Every row comes from one small tree of marks. The marks that hang from a mark follow it in brackets, in alphabetical order. Every link used is in the known rows. Which tree was each row made from?
Known rows:
H{J{A{Y{D{U}} Z} C}}: [ -46 -227  451   36   41 -140 -468   43 -254  136  229  -98  170  -80
 -142  142  -39  107  284    5  304   20   92  236  221 -218 -313  503
   37 -100 -227  -99  -39  157  -31  189  116  122 -152 -162   39   27
  376  -48  -73  -24   18   -9 -270   -5  -24  112 -274   37 -139   97
 -163  102  473  319 -180]
D{G U{B} Z}: [  92 -209   82   72 -165   46  -74  -47  154   33  104 -116  265  -87
 -279 -333  225  -96  134 -392 -259   81  -98  -45  158  -74   87  168
  219 -216    0 -125   41   33 -247  126 -115 -203  -54   35    1  -77
  310  -24  -87  180 -272  169   63   81  283  113 -218   46  -57  156
  -30 -168   73  410 -221]
G{E{J{A C S} K N}}: [  24  -37  441 -388 -202  112  363 -133 -480    0  -56 -129  -87 -339
   25  419   36 -265   -9  246  -87   24  294 -374  -25 -317 -409  -45
 -331 -135   -2  -73  -94  322   92  -68  108  212   -4  -79  150  152
   45   79  147 -380  -16  -68  -54 -179  -35   95  -58  -15 -158   90
  128   91  100   19   -2]
Y{C D N}: [  29 -272   53  -17  -70  154 -206   11  -48  148  178 -123  126 -134
  -96  -14   49  -22    8 -154   62 -187 -138   73  -60  -17  -40  250
  -15  -37 -165 -182   76   18   39  -27  -24  210  141  -53  131   -1
  143  -63   22  314 -260   84   16  -96  113  154 -188  116  229  -39
 -221  -72   73  205  -99]
D{S{U{H}} Z{N}}: [  28 -366   39  -42 -253  -23 -202  -43   34  -59  -21  -15  175 -162
 -215 -234   41 -122  114 -310 -189  -79 -124   35    2 -104  197 -185
  345 -261  -93  -31  -55   33 -146   99  -68 -285 -127  315  117 -177
  199  -81  113   56 -262  311   19 -179  429  163 -346   90  122  369
 -121  -48  372  472  -42]
S{E{J} U}: [ 105 -232  183 -159 -180  229  171 -147 -259  -35  138  -59   37  -96
  -57   44  196  -61  -81 -259 -196  -52  212 -218   -4 -179  -22 -160
  134  -92  -98  -99  -74    3  -18  -55   -9  -99   16  -63   40   -5
   83  108   52 -166 -191  119  120 -214  297  134 -183   -3 -186  151
   66   71  166  196  127]
Y{D{G S U Z{T}} N}: [  87 -448   99  254 -247 -101 -363   74  361   66   89  -25  490 -342
 -183 -413  269  -66  316 -207   68   31 -256  163  262  -47   -6  319
  447 -462   39  -61  100  -75 -396   96  -54 -221 -155  347  126 -249
  399  -81 -184  397 -560  274  -72  130  183  265 -389   35  364   23
 -272 -442   89  855 -471]
G{E{K N}}: [ 158   14   28 -132 -131  102  443  -51 -224  -36  -80 -129   69 -307
  -58  101   39 -328  -15   54   42  -15   64 -387  -72 -178 -225   21
  -79  -89  135  -30    3  171  112  -17   41   92   99   36  150  190
 -193  189   33  -77  -81 -106   84 -133   98  119  -64  -20 -105  -59
  137 -107  -27  179   85]
Y{C{B} N}: [  27 -285  113 -165  -50  260  -54 -135 -109   83  278 -101  -54  -17
 -136   52   43  -50  -19  -70 -146 -249   66   88 -104   15  100  160
 -123  162 -239 -117   54   84  115  -52 -144  326  175   46   70    9
   55  -90  125  162 -346   26   39 -109   98  203 -158  153    0   18
 -155    2   35   81  -23]
J{A{T{Y} Z} C{K}}: [  30  -80  219 -142   51 -328 -293   13 -606 -158  187  -78   38  -60
 -471  286   19  143  215   38  429   16  324  352   22 -220  -29  713
 -109  -95 -144 -204  -31  112  121   45  166  268  -81   -4  -36  -62
  -53   30   99  -71  135 -127  -83  -49  176  117 -167 -144 -121 -127
 -339  198  417  291 -287]
G{E H{J{A{C K Z}}}}: [ -60  -45  282  -24   24   31 -145   18 -516  -21  -21 -302  -71   49
 -319   43   69  104   52   80  257 -187  196   58   38 -201 -122  171
 -269  116 -398 -169 -156   97 -118  347  117  249  151  190  152   49
  121  281  -73  -65   44 -109 -142  -80   61  210  -41   27  133  359
  -92  -45  100  -41   26]
U{B H{J{S}}}: [ 108 -189  -25 -188 -197  211  -97 -226 -152   26  150 -225   70  -52
   40    0  -65  -28  -19 -361 -435  -32 -308 -246  155   13  105   32
  123  146 -284  -84   30  156  106   62   53  -47    7  -40   10  -41
  114 -208  132 -205  -63  184  169  -54  173   92 -242  148 -222  318
   23  195   22  -26  311]
E{J{A C S} K N}: [ -57 -118  439 -359 -122  -37  301 -144 -439  -55   56 -103    2 -289
  -13  495   59 -253   -8  234 -102   -8  468 -350  -28 -363 -269  -45
 -298 -148   -9 -132  -38  288   96 -171  147  161  -59 -171   95  128
   54  -10  180 -420   15  -70   -6 -174  -61   73  -54    4 -206   16
   99  123  218  -20 -138]
E{J{A S{U}} K N}: [ -52 -136  396 -241 -172 -106  329 -258 -293  -56   36  -68  107 -305
  -23  437  121 -239  -66  -15  -60  -56  454 -344  -80 -384 -214 -162
 -175 -229    8 -114 -111  215   99 -190   30   39   -8 -215  116   90
   66   89  297 -385   39  -42   24 -267   32   22 -111    5 -211  135
   46   83  252   49   38]
G{E{N} H}: [ 233  -67   30  -44 -127  171  401  -38 -310   78  -57 -162  146 -326
  -71   -3   99 -199  -70  -56   -5 -136  -71 -371  -48 -240 -192  -74
   -1  -82   11  116   65  155 -121   70   21  -51   34  101  217  125
  -64  208   83  -47 -194 -174  -61 -105   68  175  -25  -21  -88   33
  115 -157   15   81  132]
G{E{J{A{Y} C S}} H}: [ 224 -133  617 -357  -72  224  -50  -30 -513  181   44 -180  -84 -287
  -18  223  -46   70  -47   30  -44  -13  124  -93   22 -339 -385  124
 -156  -86 -214   64    2  358 -145   57   14  181 -123  -84  120  -26
  305   77   66 -179 -111  -80 -309 -191   80  120  -83   11 -117  239
  -57  192  230  -97  -12]
T{B H Y{D}}: [ 357 -185   24  279  -14    0 -141 -205 -147   41   94 -184  236 -138
  -14 -118  168  -68   42 -419  -11  -25 -357 -212   24 -107  268  483
   54  -69   -5   13   36   22   34  -93  125   54   88  -85  -18  -75
  163 -117  123  255 -199  211   -7   53   77  166 -209   18 -109  -32
 -194   15   20  405 -256]
S{E{K} U{B H}}: [  65 -238    4 -297 -117  192   93   -6 -184  -24   91  -93  103   34
 -216   37   53 -297   20 -528 -306  109  -40 -289  104 -157    9  -18
  308 -109 -120 -192  -44   35   81  -87 -116  -99   95 -190  -73  -13
    1   72   42 -274 -188   91  285 -197  636  -30 -261  131 -291  168
   63   81  189  115  107]
Y{C{B} D{S{J} Z}}: [  -2 -563  206   14  -19  338   38   -1 -102  153  199  174  -11 -130
 -225   87  260 -210   63  -81   -3  -32    4  -43   46  -23   55   49
  193   84 -152 -136    8   -4   -4  -18  -76   92   89  191  125  128
  234 -116   48  276 -470   32  -84 -103  248  259 -408  199  275  162
 -178    3  201  317 -227]
D{G S T{B}}: [ 194 -313  104   76 -226  200  -12 -269   44  157  -52 -239  286 -196
  -58 -173  211  -75  170 -221 -326  -76  -86 -167  174  -61  242  185
  250 -271  -41  -15   72  -27 -197   41  169  -24 -102  258   56  -34
  181  -64 -120  115 -274  174  -50   55  213  257 -209  104  156   67
  -30 -201  -54  550 -153]
S{E{K} J{A{Z}} U}: [ -46 -229  272 -311  -39   95   89  -16 -334   20  110   27   64   19
 -254  276  201 -180  119 -186  194   92  499  -29   50 -304 -236  153
  162 -156 -174 -239  -81  -77  -21 -124   18   23   55 -176   25   -6
   50  220   95 -390   32  -36  142 -297  573   78 -297   57 -196   22
 -102  135  329  175  -85]
S{E{N} J{A C} U{B}}: [-159 -256  150 -310 -211  299   94  -59 -462  224  287    9   76  100
 -152  381  136 -161   68 -187 -320   83  296 -218    9 -249 -171 -183
  177   53 -233 -143  -77   74   74  -70   68    0 -137 -299  148   79
  180  -59  179 -483  -95  232   16 -213  550   10 -239  109 -345  -71
  -19  260  449   67  241]
T{B D H N}: [ 323 -163   -4  125  -22  -68  -80 -263   -7   74   13 -240  250 -115
  -58 -298  229   42  120 -496 -101  -18 -259 -125  -85  -20  373  389
   -3  -85  -36  136  -61   20  -43  -59  116   -4   32  -69  -41 -180
  220  -97  178  119 -189  279   50   64  221  158  -96  -36 -274  -93
 -163  -76    4  441 -205]
S{E{J K N} U{H}}: [   1 -218   69 -296 -178  167  354  -58 -279  -87    8  -38   62 -154
  -92  188  147 -413  -72 -213 -239  -80  167 -514  129 -370 -140 -260
  178 -284   73  -99  -56   27   22 -193  -23 -150  109 -135   71  160
  -88  219  149 -341 -248  -78  254 -362  427   75 -241    6 -343  210
  238  -55  215  180   31]
J{C{B} S{E{K} U}}: [ -29 -293  400 -389  -97  199  259 -174 -289    1  218  -11  -28 -112
  -83  362  165 -241    9 -171 -116  191  400 -173  -23  -73    1  -38
  -19   59 -157 -222   -1  290  139 -187 -205  256    6  -85  -32  -12
   66 -131  205 -427 -248   39   89  -90   31  106 -235  125 -382  162
   48  118  215  -26  181]
G{E{K} H{J{C{B} S}}}: [ 196 -188  393 -302 -121  349  324 -147 -455   -6   -9 -170 -114 -310
   13  280   49 -302  -33   -5  -89   71   63 -341    2  -70 -123  112
 -196  149 -219  -55   28  438  -29  -20 -130  264   75  187   42  -21
  -15   -1  136 -285 -319 -218  -18   29 -182  172 -158  125  -93  254
  169   52 -105 -100  126]
D{T{Y} Z{K}}: [ 171 -180  -82  113 -133  -43 -283  -35   52 -158  -64   12   65 -148
 -234 -396  204  -51  122 -194   53  175   39   46 -141  -70  251  217
  106 -203  109 -129  104   49 -124   72 -217 -198  -72  174   68   42
  -81    9   38  510 -255  258  134  -96  421  231 -234   -9  157  232
 -297   12  125  336 -382]
E{J{A{T Z}} K N}: [  62   47  267 -213    0 -360   34  -72 -437 -147   76   10   98 -218
 -244  348  102  -91  119  127  279 -122  572  -31   -3 -466 -182  395
 -160 -283   -4 -107  -52   83   41 -150  199   32  117 -222   -5  121
 -104  375  102 -131   73 -286   58 -191  161   98  -95 -191 -183 -123
  -87  -81  366  291 -243]
H{J{C{B K} S}}: [ -44 -267  304 -233  -91   90  172 -264 -404 -144  189 -182 -124 -148
  -50  317   82  -41   10  148 -153    6  186 -113   19  106  121  107
 -225  280 -224 -192   -1  312  164   16  -10  322   -5  223   35    5
    1 -274  179 -329 -160  -32   35   87 -340  180 -156  131 -221  235
   47  186   90 -102  152]
J{A C{K} S}: [-127 -210  383 -310  -21  -59  106 -108 -416  -64  118 -206    8 -141
 -190  322   40    5   68  173  -19   42  281    5  -15  -87 -121  146
 -251   18 -161 -200  -28  225   83   41  109  275 -108   67   85  -21
  137 -216  127 -409   88    0  -68  -45 -137   95  -60   96 -147   94
 -107  250  233  -91 -102]
J{A C{B K} S{E U}}: [-205 -334  505 -397  -65  100  183 -198 -470  -22  264  -95  -78    2
 -201  429  167  -50   64   36  -96  103  405   49   33  -46  -20   10
 -157  106 -255 -257  -75  237  121  -28 -141  330  -49   18   42  -18
  200 -210  238 -568 -157   -3  -26  -60  -78   99 -192  121 -355  209
  -66  240  372  -81  140]
S{E J{A C}}: [ -78 -270  228 -390  -55  443   66   49 -431  136  218  -33  -30   67
 -131  234   87 -139   81   49 -149   64  316  -80   87 -176 -222   59
   56   96 -240 -142   29   45  -41  -27  142  127 -106  -55  106   11
  166  -85   -1 -417 -120   93   32 -217  366  177 -240  115 -172  -78
  -44  289  245   89  -99]
H{J{A{T{D{G{E}}}} C}}: [ -25    2  180 -113 -112  319 -213  -69 -403  188  134 -101   61  -80
 -235   19   25  -60  179  -97  119   60 -115  152  195  -73 -183  621
 -113  -71 -129   -9  -66  317 -129  127  191  296 -114  -57  109 -158
  244   20  -38  -97 -157 -126  -93   71  -58  189 -308 -119   29   -4
  -85   58    5  569  -40]
S{E J{A C{K}} U{H}}: [-277 -425  207 -487  -58  316   56   65 -493   29  110  -38  -54   99
 -321  282  118 -232   84 -112 -198   37  232 -100  180 -213 -222  -52
  168  -57 -231 -199  -99    3  -55  -18   30   81  -53   33  122  -11
  125  -62  162 -632 -148    7   79 -353  518   83 -343  208 -307  262
  -45  306  401   29 -121]
S{E{K N} J{A C}}: [-120 -193  204 -418  -81  329  337   89 -472   86  145  -21   21  -39
 -133  457  103 -391   85  197  -75   83  448 -328   68 -317 -308  -13
    8  -36  -50 -177   37   96   48 -174  154  131  -55 -137  139  164
   -9   35   47 -507 -106  -39  107 -262  373  118 -209   64 -223 -223
   93  173  268   96 -130]
G{H{J{A{K T}}}}: [ -23  -72  170  -53   24   -3 -144  -25 -442  -41  127 -182  106  -49
 -303  143   67   36   77   -9  131 -182  245   87   -3 -227   21  358
 -107   16 -328 -109  -29  107 -160  130  167   66   62   99   65  -84
   58  185   24 -139  -47 -197  -37  -75  -30  184 -109  -14   70   99
 -159   29  202  144 -115]
S{E{K N} J U}: [  -3 -222   30 -233 -174  262  432  -32 -235   60  105   29  148 -141
 -101  299  224 -374  -29 -170  -68   51  362 -434  -19 -263 -153 -207
  247 -103   27 -137    6    1   67 -233    7  -54   26 -114  144  132
 -112  143  153 -353 -152   45  196 -333  476   98 -272   60 -272  -74
   99   37  220  162  152]
T{N Y{C}}: [ 210 -180  -79   53 -149  243 -126  -62 -156   23  112 -211   26  -54
 -114  -72  -35   11  -36 -315  -10 -159 -129  -49 -110  -46  147  183
   15   57 -140 -123   66   63  147   11    7  166  -42  -20   60    4
   17 -158  164  375  -65  266  -14 -179  379  141 -189  -38   77 -155
 -169   81   -3  383  -69]
D{G{H{J{C}}} S}: [  32 -323  246   39 -154  451  147  -74 -315  145  128 -219  169 -157
  -99   52  106 -223   44 -133 -170 -130 -122 -277  238 -126  -38   79
  179  -57 -200  -62   79  167 -326   85  204   32 -194  157  125 -103
  187  -64 -139 -145 -277  -96  -92   52   30  248 -253   83  222  108
  193  -86  -94  348  -42]
S{E J{A{K}} U{B H}}: [-185 -314   62 -322 -113  225  -77  -18 -281   68  138  -36   -5  222
 -309   69  171 -103   72 -411 -301    6  163  -71  139 -202  -72  -94
  285   39 -361 -233 -134 -139  -21   60   16  -64   75 -141   56  -18
  163   68  119 -437  -87  209  166 -306  726   47 -293  204 -306  324
 -128  170  374   11   77]
E{J{A S} K N}: [  38  -75  357 -271 -127  -68  373 -192 -309  -89   23 -116   67 -316
   15  390   82 -233  -44  169  -63  -68  399 -367  -15 -355 -219  -39
 -242 -164   30 -106  -14  196  103 -175  123   71   19 -148   92  137
   22   77  174 -328   30 -100   66 -203  -22   83  -57  -29 -162    5
   82   57  147   23  -85]
Z{K N T}: [ 220  -52 -114  119 -201 -195 -272  -56   92 -231  -36  -18  119 -163
  -46 -311   72   60  180  -96 -111    3  262  -62 -180  -71  180   17
   88  -78 -110  -46   63  105 -112   -5   64 -135 -110  101   66 -216
  -68    9   51  280  -47  511  109    2  178  165 -133   -8  -23  -22
 -260 -119  168  437 -244]
G{E{J K} H}: [ 372 -113  273 -201  -94  182  424    9 -372 -127 -211 -141  -19 -401
 -104   24  128 -303 -103 -100  -17  -51  119 -440  -57 -304 -249   55
  -64 -182    4   10  -25  153 -163  -46  -10  -45  154  122   31    3
 -112  375  -37  -45 -249 -254   62 -158  232  118  -30    3   64  122
  159 -103 -112   78 -209]
H{J{A C S{U{B}}}}: [-125 -209  315 -206 -219  154 -196 -286 -384  124  269 -181   50   18
  -34  324  -42   39   47 -259 -321   73   72  -54  -42  -51  -15   10
  -77  134 -386 -177 -140  308  131   75   38  137 -167 -201   58 -115
  303 -283  220 -389   70  270  -63  -11   54  -14 -203  157 -168  223
  -85  391  254  -16  341]

Write each row's tree:
[ 216 -378   63  288   -6   81  -19  -92  -37   32  229  -64  143  -38
 -291 -250  251 -126   76 -525  -21  -56 -243  -27  -49  -62  188  392
   53   22  -41  182  -73   34   80  -83  -74   62   -1    2  -68 -132
  282 -242  277  286 -335  263 -124  -59  257  178 -299  -13 -295  -78
 -260   27   22  550 -409] -> T{D{U} H N Y{C{B}}}
[ 297  -79  -10  181  -46 -203 -293 -153 -165   -7   47 -104  223 -211
 -210   36  162  133  159 -319  255  -38   -5   74   22 -100  318  593
   40  -49 -135 -188   13   16  145   37  131  219  112    3  -37  -26
  -27   79   66  333 -107  110    6   49   72  200 -157  -80    0  -66
 -306 -118  207  438 -107] -> A{K T{B Y{D}}}
[ 225 -230    0  107   51 -463 -251  -95 -251 -132   -4 -185  220 -126
 -428    4  226  253  242 -118  188   61  198   14   20  -84  325  375
  -23 -133  -74  -35 -166   30  166   55  198  231    6  201  -31 -106
   57   24   31  122   -4  199  -40  155  156  125  -32  -43 -179  -56
 -303  -44  217  306 -304] -> A{C{K} Z{T{B D}}}
[  14 -411  -30 -105 -111  -61 -224   76  122  -84  -98  -55  226 -183
 -303 -423  161 -184  159 -205 -251   57  -84    1  101 -161   21   61
  280 -396   73   82   44  -21 -266  132 -163 -415  -41  412   55   10
  190  -61   42   91 -390  107   16 -174  344  195 -283  156 -107  434
 -151  -58  246  316 -478] -> D{T U{H} Z}
[ -60 -182  157 -270 -168   79  374  -76 -407    3  186 -206   73 -166
  -88  351  177  -64   18  161 -110   61  185 -270   59  -69  -50 -119
  -38   -6  -23 -189   62  140  142  -58  102  148  -80   63  145  152
    6 -170  110 -420  -60   71   69  -58  -49  161  -96  -12 -335  -20
   92   77  228  -56  228] -> J{C{K} S{E{N}}}
[ -92  -97  174 -118  145 -132 -149  -46 -245 -120  239  -17  -40   34
 -371   79  105   88   23   12   88 -128  553  186  -98  -50  256  245
 -212  322 -282 -183  -20  184  143   65   -5  390  177  107   -7   56
  -34   69   31   68 -181    6  -41  -90  -73  239  -81   46 -182  153
 -253  -76  266   26    0] -> A{C{B} K T}
[  83   -3  118  -73   89 -186 -315   20 -171    6  225  -74   88  -79
 -290    6    5  231   74  -84  220  -74  306  248  -77 -145   55  425
   63   18 -131 -101   46  103   68   55  100  179   25  -66   19   12
   -8  132  -36  160   22   33  -84 -154  115  168 -115  -58 -191   33
 -301  -10  369  181    9] -> A{K T Y}
[ -48 -137  291 -254 -158  107  373 -100 -395  -56   85  -62   66 -122
 -101  364  151 -317  -22    6  -86  -47  423 -358   10 -396 -211 -155
  -37 -241   31 -158 -108   72   58 -164   34  -24   39 -211   92  142
   23  219  105 -376 -109  -76  135 -284  287   42 -148  -48 -193  -25
  148   50  271  211  -14] -> S{E{J{A} K N} U}
[ -17 -534  237  135 -123   63   90   78   21  119  140 -151  289 -260
 -288   71  198  -86  188  -82   48 -182 -188   18   99    1 -134  159
  186 -154 -150 -147  -78 -160   57   99   64  116   34  305  103    3
  223 -102 -132  134 -287  111 -108  -86  201  191 -241  182  315  -33
 -178 -111  112  379 -218] -> Y{C{K} D{S U} N}
[ -82 -235   38   45  -64  164 -104  -12  357    7  -40    6  180  -66
 -281 -499  264 -260  204 -382 -179   23 -113 -110  301 -147    5   67
  200 -314   22 -137   57  -11 -420  154 -203 -207    4   26   79   16
  198   85  -34  189 -316   82  184 -143  322  263 -347  100 -131  519
   -3 -276   30  419 -433] -> D{G U{H} Z{K}}
[  46 -294  453 -329  -69  -61  283 -247 -419 -223  102  -80 -177 -264
  -89  296  194  -31  -49  142 -176  -15  410 -161  -28  -52   39   22
 -258  132 -132 -156  -29  258  106  -83  -23  251   36  147  -14   20
    2 -129  189 -291 -205  -63   14   -5 -214  161  -63   85 -288  255
   33   98  169 -145  -68] -> E{J{C{B K} S}}
[ 176  -69   80 -101   27   81 -251 -139 -186  125  163 -172  180  -43
 -198  120    3  133   82 -193 -138 -111  213  -25  -29  -95  329  281
 -105  119 -261  -63  -20  164  154   30  128  320   72   18  -11    8
   86   15   10  108  -99  165  -49  -96  134  202  -90   31 -135  -49
 -198   64  169  202   63] -> A{C T{B}}
[ 110 -189  386 -339 -109   38  224 -126 -313 -122   18  -97  -37 -322
  -18  283   94 -180  -51    4 -134   69  370 -318  -64 -203 -133   19
 -159  -85  -54 -153  -14  255   61 -169   79  131  -14  -50  -17   -6
    3  -33   90 -256  -59   25   70 -128   10  105  -84   59 -156  126
   77  117   67  -32 -142] -> E{J{C S} K}
[-121 -169   67 -206  -22  257 -301  -34 -332   21  191 -247   -6  218
 -177   56 -200  -69   18 -159 -391 -126 -101 -112  167  -93   68   75
  -80  260 -381 -147  -72  187  125  181  100  159   22  -72   39   29
  208 -131  -22 -179  -68  143   54 -144  315   55 -201  182  -61  243
  -43  284  144   -8   79] -> U{B H{J{A{C}}}}
[  37  -75  199  -44  -82  222  105  -53 -443  -16  -65 -287  -39  -94
 -172   10   64  -67   16   49   55 -159   -5 -107   10 -154 -173  121
 -173   53 -274  -80  -99  107 -166  280   95   95   98  226  169   -5
   69  206  -26 -156  -68 -148  -58  -54  -17  188  -56   54  143  262
   17    3  -24   56    8] -> G{E H{J{A{K}}}}
[ 235   57  141   62  -53 -300 -412  -52   58  -71   57  -38   45  -87
  -96 -237   17  255  197 -144  229  -41  299  209 -104 -135   96  254
   71  -62 -157 -139   91   77  -51   54    1   11  -55 -186   23  -59
  -12  172  -11  366  128  308   33 -100  323  167 -142  -76 -146   91
 -258 -116  397  261  -28] -> A{Y Z{K N}}
[ 109 -439   68  -93 -165  196   98  -44 -104   50    9    7  167 -236
 -111  -65  184 -132   78  -70 -178    2  166 -141  -25  -98  -40   -4
  355  -66  -81   62   55  -81  -91  -17  169 -195 -140  341  116    8
   24  -68  -44  -63 -216  189  -48 -205  448  244 -269  182  126   48
 -155   75  125  280 -142] -> D{S{J} T}
[ 185 -183  307 -219 -212  -79  179 -257 -184 -102   43  -80   73 -264
  -51  214  143 -111  -89 -415 -262   91  262 -334 -133 -184    5  -77
   30  -98 -111 -170 -116  178  137 -171  -59  -45   46 -212  -74  -73
   44   52  181 -186  -23  171  139 -130  291  -50 -113   81 -190  201
   -2  115  135  -20  139] -> E{J{S{U{B}}} K}
[  99 -354  109  106  -99 -171  -75   28   83  -34  -56  -45  344 -331
 -126 -251  208 -116  143 -163   -4   64   59  -40   19 -116 -105  204
  203 -261   38   35   75   12 -147   59  -11 -246  -52  219   44   11
  169  -52  -38  139 -274  104  -92  -23   41  152 -194  125   -9  101
 -177 -147  211  353 -344] -> Y{D{T U}}
[  32 -171  308 -262 -263 -108  253 -233 -344  -30   88  -56   68 -288
  -41  430  144 -202  -64 -236 -305   88  354 -459 -142 -276  -79 -222
  -40 -128  -44 -156 -120  284  178 -213    5    7  -43 -295   23   60
   17   -9  269 -319  -33  162   56 -123  195  -61  -82   54 -331  134
   97   91  274  -55  199] -> E{J{C S{U{B}}} K N}
[ 177 -396   46  220 -179  290  -50   73  -83  118    7 -202  291 -176
 -345 -215  233 -215   16 -391 -171 -116 -103 -182  128 -291  -47  214
  275 -392   -8   58  148   10 -335  -18  -28 -145 -113  219   77  -70
  232  -32   36  319 -331   49 -198 -132  318  182 -293   73  143   81
 -133 -119  -54  472 -524] -> D{G{H} T{Y{C}} U}
[ -18 -230  336 -243   62  233 -344  -61 -186  217  390 -124  -90   89
 -165  170 -137   80   44   55  -24 -245  129  319  -47 -103  -43  362
 -163  140 -285 -107   65  171  141  -18 -152  471   76 -149   86   30
  239  -87   81  172 -256  -10 -146 -195  175  140 -186  129  -26  -34
 -295  158  272   78  -79] -> J{A{Y{C{B} N}}}
